Here is a tiny trained network, its code and every weight. The questions are about switching its units off for an input and a target symbol, where a switched-off unit gives its printed mean instead of its output.

import numpy as np


def w(rows, s, z=0):
    codes = np.array(rows[::2]) - 128.0
    scale = np.full(codes.shape[1], s)
    scale[-1] = z or s
    return codes * scale


def f(y):
    return y / 2 * (1 + np.tanh(0.7978845608 * (y + 0.044715 * y**3)))


def softmax(a):
    e = np.exp(a - a.max(-1, keepdims=True))
    return e / e.sum(-1, keepdims=True)


def log_softmax(a):
    a = a - a.max(-1, keepdims=True)
    return a - np.log(np.exp(a).sum(-1, keepdims=True))


def net(x, mask):
    ids = ['ΣΩαδηθμπ'.index(c) for c in x.split()]
    T = len(ids)
    res = E[ids] + P[:T]
    q, k, v = (res @ M[0].T for M in (Q, K, V))
    z = softmax(np.where(np.tri(T) > 0, q @ k.T / 2**0.5, -1e9)) @ v
    res = res + np.where(mask[0], z, O[0][:, -1]) @ O[0][:, :-1]
    y = f(res @ A[0][:, :-1].T + A[0][:, -1])
    res = res + np.where(mask[1:9], y, B[0][:, -1]) @ B[0][:, :-1]
    return log_softmax(res[-1] @ U[:, :-1].T + U[:, -1])


Q, K, V, O, A, B = {}, {}, {}, {}, {}, {}
E = w([
[120,173,4,191,141,180,54,126],'Σ',
[75,141,156,123,165,151,139,129],'Ω',
[126,165,57,93,147,115,212,128],'α',
[35,125,18,115,108,149,107,129],'δ',
[121,142,145,122,189,49,114,141],'η',
[39,32,108,108,125,43,91,87],'θ',
[175,150,190,143,88,120,125,31],'μ',
[120,92,181,84,107,66,207,84],'π',
],0.017)
P = w([
[145,168,115,22,150,167,116,129],'0',
[91,157,140,167,249,124,162,112],'1',
[149,147,117,67,132,99,75,94],'2',
[78,148,112,200,205,116,163,121],'3',
[134,145,94,97,84,62,70,110],'4',
[71,136,99,222,158,94,171,130],'5',
[102,142,100,104,36,53,60,123],'6',
],0.017)
Q[0] = w([
[197,61,138,10,74,152,52,82],'H1',
[41,191,84,91,148,25,106,51],'H1',
],0.012)
K[0] = w([
[194,176,217,90,129,96,210,137],'H1',
[139,54,144,197,9,87,143,146],'H1',
],0.012)
V[0] = w([
[199,197,194,165,105,144,143,132],'H1',
[140,255,73,142,167,170,72,127],'H1',
],0.0078)
O[0] = w([
[38,250,197,144,144,79,160,125,1],'H1',
[108,117,161,160,14,110,88,187,88],'H1',
],0.012,0.0065)
A[0] = w([
[45,199,129,138,132,254,234,225,159],'N1',
[227,69,83,99,169,155,215,98,2],'N2',
[43,222,134,153,155,80,198,94,97],'N3',
[127,76,133,224,214,155,191,52,26],'N4',
[163,169,141,143,56,195,79,213,31],'N5',
[48,148,179,224,158,213,108,89,89],'N6',
[45,140,189,237,167,96,141,239,49],'N7',
[92,122,84,183,155,37,134,78,123],'N8',
],0.0087,0.008)
B[0] = w([
[219,121,190,127,100,191,168,232,139],'N1',
[119,162,139,184,118,147,85,130,255],'N2',
[96,46,211,180,104,137,118,99,173],'N3',
[118,170,121,76,56,41,169,192,190],'N4',
[56,111,142,129,129,124,223,117,152],'N5',
[219,95,181,50,104,62,57,131,135],'N6',
[116,109,59,10,149,180,104,45,162],'N7',
[144,179,184,122,138,205,143,131,232],'N8',
],0.012,0.0099)
U = w([
[93,145,74,77,81,135,155,80,3],'Σ',
[177,156,117,76,147,160,159,149,18],'Ω',
[125,192,149,174,174,253,146,171,81],'α',
[153,42,124,255,209,152,100,123,191],'δ',
[140,198,94,124,245,198,204,9,249],'η',
[109,236,67,102,106,14,41,190,220],'θ',
[78,199,177,177,105,183,37,105,73],'μ',
[64,143,135,171,196,106,220,138,103],'π',
],0.0056,0.0041)

Each question gives the input, a string of symbols that net reads in full, and the target symbol t.
The units are the heads (2 rows each of Q, K, V and O) and the neurons (one row each of A and B). Each row of codes is followed by its name. A weight is (code - 128) times the scale printed after its matrix; where a second scale follows, it is the last column's (O, A, B and U).
mask holds one flag per unit, heads first, then neurons. A switched-off unit (its flag False) gives its mean, the last column of its rows in O or B, instead of its output. The means were averaged over made-up inputs and are rounded, as every weight is.
A unit's drop is (log p(t) with every unit on - log p(t) with that unit switched off) / (log p(t) with every unit on - log p(t) with every unit switched off).
The circuit of an input: a set's keep is (log p(t) with only the set's units on - log p(t) with every unit switched off) / (log p(t) with every unit on - log p(t) with every unit switched off). Starting from all 9 units, units are removed one at a time, each time the one whose removal leaves the highest keep (on an exact tie, the one counted first), for as long as the keep stays at least 0.8.
circuit, biggest first: the units of the circuit, biggest drop first
most important unit: the unit with the biggest drop
top k neurons: the k neurons with the biggest drops, biggest first
drop when u is switched off: that unit's drop, to one decimal
input π Ω Σ Ω δ π, target δ: circuit, biggest first : [H1]
input Σ μ α Ω, target Σ: circuit, biggest first : [H1 N7]
input π π α θ η, target δ: circuit, biggest first : [H1 N4]
input π Σ π Σ μ, target η: circuit, biggest first : [H1 N4]
input θ δ Σ, target δ: circuit, biggest first : [H1 N8]
input α π π δ, target δ: circuit, biggest first : [H1 N4]
input η δ Ω, target θ: circuit, biggest first : [H1 N8]
input η Ω θ, target δ: circuit, biggest first : [H1 N2]
input δ θ π π π η, target θ: circuit, biggest first : [N4 H1]
input α π Σ θ π μ, target θ: top 2 neurons : [N4 N3]
input θ θ π π η μ η, target μ: top 2 neurons : [N3 N8]
input α π Ω Ω η θ α, target δ: top 2 neurons : [N2 N4]
input π δ η η θ, target δ: top 3 neurons : [N2 N4 N7]
input δ π θ Ω, target θ: most important unit : N4
input μ η π Σ Ω, target η: top 2 neurons : [N4 N2]
input π π θ α, target θ: circuit, biggest first : [N4 H1 N2]
input π δ α π α μ, target δ: top 3 neurons : [N4 N8 N7]
input δ δ η Ω, target δ: drop when N8 is switched off : 0.2
input μ η δ, target μ: drop when N3 is switched off : 0.5
input π π Σ π, target Σ: drop when N7 is switched off : 0.5
input η η α, target θ: drop when N1 is switched off : 0.0
input μ η η π δ μ, target δ: top neuron : [N8]
input θ θ π π, target θ: top 2 neurons : [N4 N2]
input δ η η θ δ δ, target δ: top 2 neurons : [N4 N7]
